Where the symbols take the nodes:
δ: w643->w12, w859->w295, w125->w275, w555->w672, w404->w951, w12->w795, w696->w100, w316->w696, w330->w349, w195->w404, w100->w424, w873->w335, w891->w598, w447->w864, w424->w942, w983->w879, w122->w723, w309->w584, w295->w782, w719->w566, w354->w906, w782->w310, w310->w855, w284->w884, w661->w261, w335->w572, w483->w568, w246->w710, w151->w30, w614->w374, w400->w708, w795->w719, w975->w75, w608->w727, w568->w983, w3->w555, w710->w859, w537->w309, w611->w524, w754->w891, w56->w661, w708->w284, w572->w246, w672->w912, w102->w122, w825->w352, w30->w3, w205->w354, w142->w611, w349->w608, w584->w483, w374->w825, w942->w732, w951->w447, w715->w125, w261->w581, w75->w211, w581->w489, w259->w999, w884->w643, w352->w618, w723->w195, w618->w975, w524->w823, w727->w142, w864->w151, w906->w393, w489->w330, w855->w205, w823->w715, w566->w873, w732->w259, w999->w56, w211->w754, w54->w614, w393->w54, w275->w537, w598->w316, w879->w102, w912->w400
λ: w643->w309, w859->w404, w125->w891, w555->w611, w404->w581, w12->w584, w696->w246, w316->w572, w330->w614, w195->w261, w100->w710, w873->w879, w891->w873, w447->w330, w424->w859, w983->w732, w122->w56, w309->w696, w295->w951, w719->w568, w354->w3, w782->w447, w310->w864, w284->w275, w661->w354, w335->w102, w483->w424, w246->w723, w151->w608, w614->w400, w400->w715, w795->w483, w975->w12, w608->w825, w568->w942, w3->w142, w710->w195, w537->w316, w611->w975, w754->w566, w56->w205, w708->w125, w572->w122, w672->w524, w102->w999, w825->w284, w30->w727, w205->w30, w142->w618, w349->w374, w584->w100, w374->w708, w942->w295, w951->w489, w715->w754, w261->w906, w75->w795, w581->w393, w259->w310, w884->w537, w352->w884, w723->w661, w618->w643, w524->w75, w727->w352, w864->w349, w906->w555, w489->w54, w855->w151, w823->w211, w566->w983, w732->w782, w999->w855, w211->w719, w54->w912, w393->w672, w275->w598, w598->w335, w879->w259, w912->w823
η: w643->w447, w859->w284, w125->w261, w555->w879, w404->w275, w12->w864, w696->w614, w316->w54, w330->w696, w195->w125, w100->w374, w873->w555, w891->w906, w447->w309, w424->w825, w983->w142, w122->w823, w309->w330, w295->w884, w719->w30, w354->w566, w782->w643, w310->w12, w284->w404, w661->w754, w335->w672, w483->w608, w246->w400, w151->w483, w614->w246, w400->w723, w795->w151, w975->w310, w608->w424, w568->w727, w3->w983, w710->w708, w537->w489, w611->w259, w754->w354, w56->w211, w708->w195, w572->w912, w672->w102, w102->w524, w825->w859, w30->w568, w205->w719, w142->w732, w349->w100, w584->w349, w374->w710, w942->w352, w951->w537, w715->w661, w261->w891, w75->w855, w581->w598, w259->w975, w884->w951, w352->w295, w723->w715, w618->w782, w524->w999, w727->w942, w864->w584, w906->w873, w489->w316, w855->w795, w823->w56, w566->w3, w732->w618, w999->w75, w211->w205, w54->w572, w393->w335, w275->w581, w598->w393, w879->w611, w912->w122
α: w643->w352, w859->w100, w125->w400, w555->w354, w404->w710, w12->w618, w696->w537, w316->w275, w330->w951, w195->w246, w100->w309, w873->w754, w891->w715, w447->w295, w424->w584, w983->w719, w122->w335, w309->w884, w295->w424, w719->w75, w354->w56, w782->w942, w310->w732, w284->w374, w661->w122, w335->w891, w483->w12, w246->w316, w151->w310, w614->w489, w400->w54, w795->w975, w975->w142, w608->w864, w568->w795, w3->w205, w710->w696, w537->w284, w611->w3, w754->w823, w56->w102, w708->w614, w572->w598, w672->w906, w102->w873, w825->w349, w30->w855, w205->w999, w142->w30, w349->w447, w584->w643, w374->w330, w942->w483, w951->w859, w715->w912, w261->w723, w75->w611, w581->w195, w259->w983, w884->w825, w352->w608, w723->w572, w618->w727, w524->w555, w727->w151, w864->w782, w906->w661, w489->w404, w855->w259, w823->w672, w566->w211, w732->w568, w999->w879, w211->w524, w54->w581, w393->w261, w275->w708, w598->w125, w879->w566, w912->w393

The rows follow the links: the fewer symbols apart two nodes are, the more alike their rows tend to be.

Some nodes and rows for them; each showing differs a little:
w912: +391 -216 -100 +30 +571 +213 -19 -611 +178 +371 -386 -390 -233 -536 +74 -12 +98 -296 +71 -152 +13 +166 -419 +143 -564 +509 +213 -531 +433 -203 -191 +526 +126 -1003 -90 -23 +496 -1 +454 -521 +119 +59 +132 -81 +459 -383 -260 -109 -317 -179 +234 +186 -712 -209 -89 -244 -210 +620 +76 +277 +132 -219 +269 +335
w975: -71 -12 +201 +191 -524 -207 -398 +478 -165 +385 +107 -671 -570 +598 +105 +269 -601 -312 +224 +223 -223 +468 +342 -356 -74 -665 -8 -404 +109 -341 -53 -284 -379 +416 +417 +198 -163 -370 -334 -319 +365 +437 +43 +141 -84 +255 +582 -55 -200 +330 +483 -213 -80 +241 +495 +115 +87 -84 +222 -355 +50 -681 -137 +701
w983: -209 -164 -258 +626 -179 +136 +43 +113 -439 +592 -101 -278 -857 -479 -28 +329 -774 +308 +58 +146 -191 +474 +198 -181 +212 -274 +478 -503 +122 -496 -420 -64 -193 -438 +654 +140 -599 -280 +124 -338 -181 +370 +497 +274 +326 -70 +37 -543 -384 -102 +27 +170 +191 +191 -13 +10 +156 +194 +259 -275 -189 -363 +366 +520
w611: -419 +66 -509 +498 -633 -14 +180 +70 -339 -32 -262 -80 -419 -312 -111 +92 -592 +338 +39 +364 -142 +446 +367 -84 +586 -636 +389 -188 +108 -246 -339 +25 -275 -619 +300 +68 -499 -94 +412 +137 -374 +610 +696 +218 +166 -45 +47 -572 -276 -377 -333 +162 +573 -331 -238 -23 +82 -52 -89 -18 -308 -128 +517 +303
w754: +629 -120 +32 -86 -250 -88 +240 +63 +213 +93 -395 -682 -344 -433 +306 -583 -576 -162 +266 +271 -119 -173 -268 +615 +287 +142 +118 +233 -536 +85 +117 +417 +362 -525 -545 +457 +90 +299 +192 +110 -102 -62 +160 -360 -56 +213 +3 +121 +423 +0 +362 -142 +446 -856 -114 -286 +582 -336 +335 +772 +191 -410 +265 +60
w566: -327 +314 -67 +307 -1055 -407 +208 -704 -128 -369 +189 -187 -505 +129 -8 -382 -264 +29 +142 +226 +44 +495 -285 -421 +3 -483 -129 +231 +340 -324 +122 +275 +120 -76 -497 +46 +116 +224 +77 -35 -31 +604 +610 -160 +33 +16 +531 -170 +40 -500 -182 +262 +686 +3 -285 -123 +370 -413 -593 +427 -364 -78 +224 +92
w424: -743 +163 -268 +76 -44 -19 -11 +430 -218 -525 +170 +818 +678 +333 -342 +450 +374 +360 -323 -101 +71 0 +732 -302 +457 -421 -38 +172 +178 +240 -95 -460 -460 +323 +483 -359 -397 -142 +70 +501 -218 +117 -59 +400 -168 -26 -84 -240 -141 +6 -681 -37 +105 +188 -41 +257 -495 +38 -224 -553 -119 +637 -31 -339
w859: +8 -75 +231 -179 +850 +201 -496 +164 +104 +254 +120 +175 +356 +263 -11 +519 +534 -259 -135 -393 +2 -44 +187 -172 -489 +287 -79 -407 +289 +32 -78 -298 -203 +393 +489 -245 +187 -401 -192 -296 +345 -220 -548 +289 +74 -133 -101 +206 -342 +369 +220 -103 -1043 +522 +391 +155 -549 +611 +152 -570 +210 +42 -433 +144
w261: +224 -174 -370 +34 +627 +324 +194 -527 +146 +199 -453 -60 -14 -783 -21 +114 +175 +7 -8 -111 +15 +67 -296 +239 -223 +507 +309 -447 +262 -71 -220 +455 +90 -1241 -50 -120 +305 +18 +645 -299 -180 +14 +253 -18 +575 -438 -440 -170 -358 -266 -53 +206 -482 -412 -319 -206 -293 +603 +112 +289 +47 +97 +377 +119
w951: +57 -31 +262 -345 +755 +91 -573 +303 +190 +152 +58 +64 +438 +491 +22 +452 +543 -421 -65 -350 +11 -120 +177 -178 -498 +253 -144 -339 +238 +130 -55 -222 -252 +425 +311 -221 +302 -289 -171 -261 +430 -255 -678 +126 -31 -101 +3 +328 -241 +501 +273 -183 -1062 +351 +469 +141 -559 +470 +207 -495 +312 -21 -466 +169
w275: +218 +23 +229 -232 +632 +150 +276 -614 +110 -123 +317 +505 +348 -251 +16 -339 +700 +38 -185 -372 +268 -450 -690 +146 -537 +753 -234 +415 -34 +242 +237 +204 +555 +368 -530 -211 +434 +346 -224 +18 +25 -570 -312 -250 +11 -117 -322 +344 +408 -171 -177 +196 -100 +352 -269 -18 +139 +7 -224 +219 -4 +465 -253 -596
w284: +265 -52 +324 -553 +469 -9 -434 +616 +452 -182 -151 -9 +794 +591 -46 +152 +548 -431 -78 -166 -9 -401 +302 +222 -106 +145 -295 -36 -159 +490 +153 -172 -168 +298 +53 -43 +374 -123 -169 +169 +346 -350 -813 -17 -352 +86 -19 +505 +81 +496 +210 -340 -751 -335 +387 +42 -499 +129 +328 -135 +446 +161 -369 -92
w608: -604 +281 +141 +138 -348 -167 -4 -84 -288 -282 +679 +695 +149 +590 -173 +115 +274 +285 -204 -119 +125 +20 +138 -605 -52 -350 -261 +395 +224 -59 +114 -372 -89 +1079 +196 -221 -272 -31 -539 +161 -49 +84 -49 +167 -192 +124 +272 +30 +168 -12 -384 +53 +404 +882 0 +240 +24 -304 -547 -470 -282 +407 -289 -320
w330: +77 -10 +284 -462 +595 -38 -565 +406 +352 +19 +23 +12 +560 +614 +23 +344 +597 -475 +23 -267 -2 -240 +244 -60 -360 +200 -280 -339 +90 +267 +17 -219 -233 +409 +216 -158 +394 -259 -138 -98 +479 -257 -703 +87 -208 -70 -37 +395 -122 +555 +243 -278 -1054 +121 +462 +96 -518 +405 +202 -321 +375 +12 -459 +125
w727: +155 -108 +163 +79 -293 +26 +38 +975 -239 +239 +165 -70 -183 +145 +109 +18 -675 +243 +20 +203 -101 -259 +343 +222 +621 -288 +64 +228 -744 +81 +57 -486 -15 +881 +375 +282 -672 -55 -555 +357 -210 -239 -204 +100 -344 +497 +17 -27 +361 +349 +272 -263 +636 +93 +319 +189 +426 -496 +422 -227 +71 -287 -118 -127
w100: -96 -124 +97 -9 +894 +319 -383 +235 -73 +349 +149 +324 +222 +72 -70 +622 +499 -69 -199 -381 +6 -122 +144 -190 -413 +312 +44 -514 +286 -8 -211 -353 -176 +339 +635 -283 +65 -445 -149 -315 +284 -281 -480 +283 +121 -207 -196 +105 -352 +358 +123 -1 -936 +627 +304 +233 -517 +651 +202 -684 +194 +74 -353 +85
w349: -470 -78 -252 +135 +665 +329 -30 +430 -230 +4 -24 +720 +470 -171 -305 +643 +283 +432 -343 -223 +37 -153 +597 +7 +322 +37 +219 -250 +30 +67 -276 -456 -387 +42 +840 -262 -477 -330 +126 +209 -219 -160 -114 +529 +90 -166 -504 -329 -330 +97 -412 +34 -259 +395 -20 +227 -573 +464 +121 -706 -39 +440 +4 -161
w782: -336 +147 +282 +226 -175 +12 +126 +55 -437 +52 +745 +524 -179 +249 -20 +66 +36 +371 -158 -140 +134 -69 -100 -420 -180 -97 -225 +395 -64 -107 +106 -444 +131 +1294 +233 -105 -419 -75 -759 +77 -14 -159 -66 +122 -226 +214 +138 +135 +280 +15 -105 +82 +552 +1058 +90 +277 +297 -391 -221 -473 -331 +165 -352 -339
w295: -657 +120 -309 +54 +191 +85 +40 +443 -209 -404 +12 +817 +608 +164 -339 +552 +374 +411 -389 -77 +8 -122 +706 -132 +533 -303 +114 +31 +36 +199 -195 -515 -458 +186 +604 -375 -387 -268 +73 +383 -291 +66 -97 +426 -53 -61 -262 -256 -218 +6 -610 +9 +20 +200 -73 +231 -508 +177 -80 -618 -105 +601 +75 -278

Each walk starts at a row. The symbols on each line, taken left to right, move it on to the next node.
Each answer is a row, close to the row of the node it stands for.
-195 -122 -119 +557 -252 +161 -53 +85 -495 +636 -2 -375 -893 -296 +70 +356 -770 +166 +59 +112 -151 +499 +101 -270 +23 -338 +390 -574 +203 -569 -369 -123 -217 -216 +687 +130 -501 -340 +44 -457 -61 +361 +455 +260 +334 -59 +181 -478 -370 -57 +287 +157 +105 +372 +131 +94 +87 +237 +187 -361 -175 -546 +252 +581
δ η λ η -> +128 -144 +199 +8 -363 -45 -20 +1061 -112 +116 +2 -232 -140 +274 +81 +66 -699 +137 +70 +337 -153 -187 +482 +217 +656 -395 +13 +163 -717 +127 +92 -488 -106 +690 +337 +381 -628 -95 -477 +292 -116 -143 -194 +126 -487 +487 +166 +41 +333 +377 +301 -344 +522 -83 +363 +130 +357 -458 +498 -218 +57 -376 -150 +61
δ δ α η λ -> -21 -28 +227 +67 -640 -286 -418 +815 -20 +148 -17 -566 -283 +686 +121 +153 -641 -281 +215 +326 -208 +227 +564 -164 +311 -670 -78 -129 -268 -87 -34 -337 -355 +583 +326 +273 -272 -288 -390 +41 +230 +317 -140 +88 -400 +391 +539 -37 -5 +472 +493 -346 +89 -59 +586 +92 +122 -285 +276 -278 +115 -542 -120 +508
-193 +75 +259 +228 -115 +67 +114 +195 -475 +221 +670 +452 -266 +119 -12 -19 -160 +454 -147 -50 +117 -213 -126 -298 -12 -12 -132 +352 -283 -116 +175 -484 +181 +1311 +279 +46 -558 +40 -780 +20 -89 -323 -129 +73 -155 +262 +14 -16 +391 +86 -30 +60 +642 +1024 +69 +249 +402 -421 -40 -463 -305 +51 -337 -286
λ δ α α -> -38 -66 +220 +194 -80 +93 +235 +359 -490 +290 +559 +363 -301 +14 -19 +29 -371 +434 -85 -38 +67 -265 -45 -57 +107 -18 -62 +324 -461 -55 +106 -434 +182 +1165 +405 +127 -622 -14 -754 +65 -112 -397 -92 +77 -197 +391 -23 +51 +439 +79 +86 +30 +701 +893 +93 +243 +472 -440 +72 -367 -290 -56 -252 -294
δ δ η α η α -> -63 -16 +204 +94 -644 -313 -496 +669 -83 +195 +58 -718 -402 +670 +110 +246 -604 -385 +223 +246 -224 +340 +471 -250 +79 -656 -106 -326 -81 -228 -22 -330 -380 +547 +311 +260 -200 -351 -317 -130 +292 +320 -23 +116 -220 +252 +563 +19 -182 +365 +462 -234 +11 +97 +574 +103 +95 -122 +205 -289 +118 -617 -195 +641
-786 +301 -121 +68 -342 -165 -68 +159 -172 -543 +417 +733 +472 +610 -269 +328 +398 +266 -265 -83 +126 +78 +509 -549 +289 -510 -272 +285 +241 +108 +50 -424 -280 +721 +233 -310 -212 -138 -226 +387 -99 +152 -2 +315 -253 +73 +157 -69 +33 +12 -583 +61 +282 +560 -30 +254 -282 -174 -462 -498 -184 +526 -198 -255
δ λ δ δ λ δ -> +69 -6 +146 -59 -618 -236 -264 +948 -54 +93 +1 -514 -182 +633 +121 +119 -609 -128 +192 +308 -220 +84 +555 -15 +450 -650 -61 -51 -448 -5 +3 -356 -272 +561 +348 +317 -407 -253 -415 +142 +155 +135 -144 +109 -433 +482 +448 +59 +136 +438 +426 -391 +263 -179 +520 +92 +119 -342 +395 -274 +114 -470 -187 +340
η δ η η η -> -567 +206 +196 +170 -255 -57 +45 -75 -358 -138 +694 +624 -32 +409 -63 +61 +204 +321 -207 -145 +142 -9 +23 -546 -158 -226 -301 +343 +75 -74 +127 -407 +31 +1272 +202 -187 -327 -32 -657 +92 +31 -46 +16 +116 -218 +204 +197 +69 +248 -24 -253 +127 +453 +1000 +12 +220 +171 -377 -470 -507 -313 +247 -345 -354
-166 -161 -14 +15 +884 +387 -283 +279 -147 +364 +117 +441 +270 -76 -139 +659 +366 +102 -220 -317 +46 -79 +229 -141 -297 +344 +117 -484 +214 -45 -272 -302 -243 +255 +795 -261 -161 -414 -113 -278 +105 -272 -368 +415 +199 -212 -309 -78 -367 +209 +33 +60 -769 +627 +239 +174 -536 +680 +230 -741 +58 +93 -259 +108
δ α λ α δ λ α -> -220 -179 -178 +114 +945 +460 -203 +270 -208 +391 +15 +590 +292 -261 -207 +665 +315 +247 -255 -307 -9 -141 +313 -46 -80 +310 +206 -426 +122 +21 -348 -334 -239 +129 +847 -273 -327 -385 -22 -162 +5 -344 -298 +426 +247 -214 -393 -150 -402 +174 -202 +43 -660 +572 +96 +250 -480 +573 +241 -779 -10 +288 -137 -40
α α η δ α -> -813 +229 -256 +53 -217 -171 -72 +296 -184 -584 +264 +800 +581 +505 -306 +344 +396 +338 -278 -53 +37 -12 +721 -471 +466 -469 -102 +241 +158 +172 -32 -475 -402 +538 +424 -322 -327 -150 -32 +441 -203 +129 -76 +327 -198 +19 +58 -143 -141 +31 -604 -45 +132 +306 -29 +265 -340 -57 -326 -569 -182 +602 -68 -306
-474 +279 -298 +321 -1040 -369 +184 -394 -108 -422 -41 -187 -280 +152 -61 -195 -318 +115 +105 +321 -51 +516 +146 -374 +388 -751 +29 +117 +331 -273 -23 +185 -190 -328 -248 +21 -103 +45 +335 +166 -178 +688 +725 +14 +2 +35 +362 -362 -71 -429 -317 +151 +699 -257 -286 -50 +191 -335 -482 +269 -332 +34 +384 +168
δ λ α η δ -> -133 +245 +24 +217 -912 -282 +259 -840 -119 -120 +267 -177 -572 +46 +78 -460 -222 +17 +172 +184 +81 +402 -506 -398 -232 -359 -174 +327 +322 -354 +157 +294 +230 +46 -567 +101 +132 +236 -12 -130 -20 +450 +611 -284 +61 +53 +463 -110 +197 -418 -61 +275 +762 +133 -324 -161 +485 -509 -570 +450 -382 -127 +163 +35
α η η α η λ -> +76 -82 +181 -10 -586 -171 -243 +1018 -90 +144 -2 -396 -173 +435 +59 +25 -583 -44 +181 +329 -191 -42 +602 +167 +610 -544 -30 +67 -637 +62 +74 -422 -228 +631 +330 +373 -495 -134 -454 +268 +58 -10 -173 +75 -481 +468 +313 +28 +289 +419 +381 -451 +371 -105 +447 +124 +263 -438 +412 -166 +106 -444 -133 +188
-428 +307 -174 +288 -1134 -362 +202 -536 -77 -443 +117 -183 -407 +237 +11 -258 -277 +92 +136 +276 0 +518 -84 -395 +159 -627 -73 +254 +395 -291 +44 +205 -69 -202 -440 +67 +22 +135 +180 +115 -79 +677 +747 -55 +8 -16 +501 -255 +39 -422 -253 +187 +761 -219 -266 -85 +269 -408 -589 +288 -348 +21 +319 +142
η α δ δ λ -> +1 +144 +65 +211 -743 -154 +319 -829 -163 -45 +295 -282 -758 -81 +172 -530 -334 +92 +168 +112 +58 +310 -696 -292 -345 -163 -91 +304 +235 -388 +160 +351 +396 +57 -608 +117 +51 +323 -42 -201 +1 +388 +584 -319 +98 +0 +336 -105 +277 -437 +35 +298 +726 +204 -292 -198 +647 -431 -483 +432 -330 -177 +131 -15
η λ δ δ -> +308 -17 +118 +213 -415 -19 +428 -649 -190 +318 +162 -347 -784 -424 +251 -613 -549 +172 +203 +115 +70 +102 -768 +73 -167 +94 -30 +323 -156 -250 +155 +408 +538 +24 -605 +321 -8 +397 -173 -166 -115 +11 +424 -395 +134 +121 +93 +49 +358 -393 +164 +206 +797 +121 -288 -137 +793 -450 -126 +547 -250 -349 +208 -134
-460 +148 -461 +470 -845 -220 +256 -30 -250 -261 -176 -131 -372 -188 -178 -17 -502 +294 +119 +390 -148 +471 +365 -161 +587 -741 +324 -90 +197 -239 -200 +60 -307 -649 +90 +20 -389 -26 +433 +198 -348 +683 +757 +130 +89 +13 +194 -463 -214 -407 -358 +113 +627 -379 -253 -62 +144 -165 -213 +131 -294 -4 +549 +238
λ λ α δ λ -> +117 -71 +204 +101 -138 +79 +180 +795 -365 +302 +355 +167 -253 -44 +82 +14 -651 +381 -77 +143 -20 -290 +181 +217 +489 -178 +88 +264 -739 +91 +92 -454 +102 +918 +396 +293 -730 +43 -678 +225 -189 -372 -191 +57 -286 +454 -30 -14 +389 +236 +174 -163 +699 +386 +257 +222 +500 -564 +338 -258 -123 -194 -159 -205
η δ λ α η η -> -562 +10 -325 +109 +417 +233 -24 +466 -271 -222 -57 +813 +568 -34 -345 +619 +318 +449 -343 -99 +57 -110 +683 -60 +492 -134 +146 -120 -25 +160 -325 -490 -373 +59 +747 -369 -481 -317 +100 +350 -288 -43 -110 +465 +12 -78 -360 -293 -265 +51 -588 +3 -127 +206 -49 +224 -532 +305 +100 -714 -11 +568 +77 -221
+508 +1 +121 -301 -304 -263 -240 -135 +536 +4 -460 -921 -136 +173 +261 -310 -107 -724 +378 +212 -94 +212 -205 +247 -246 -9 -98 -219 +37 +53 +87 +424 +57 -731 -549 +283 +604 +93 +360 -196 +358 +276 -50 -354 -68 -46 +292 +225 -91 +117 +528 -200 -418 -902 +154 -304 +58 +17 +126 +660 +362 -453 +37 +442
δ λ α η δ -> +413 -89 +80 -116 +218 -38 -253 -526 +325 +308 -342 -754 -323 -56 +178 -57 +101 -582 +243 -103 -48 +315 -435 -1 -652 +326 +30 -533 +438 -226 -48 +514 +78 -783 -341 +61 +656 -70 +389 -561 +351 +244 +42 -237 +288 -313 +165 +164 -254 -47 +427 +70 -716 -369 +81 -239 -83 +452 +81 +351 +211 -418 +77 +536
δ λ α η δ -> +310 -192 -201 +105 +672 +324 +67 -599 +205 +358 -434 -215 -162 -780 +34 +104 +111 -134 0 -157 +2 +154 -398 +234 -480 +551 +339 -479 +372 -165 -208 +472 +85 -1117 -81 -107 +343 +13 +586 -441 +16 +14 +234 -57 +524 -455 -353 -142 -361 -217 +88 +214 -651 -277 -211 -195 -227 +572 +144 +220 +96 -6 +283 +157
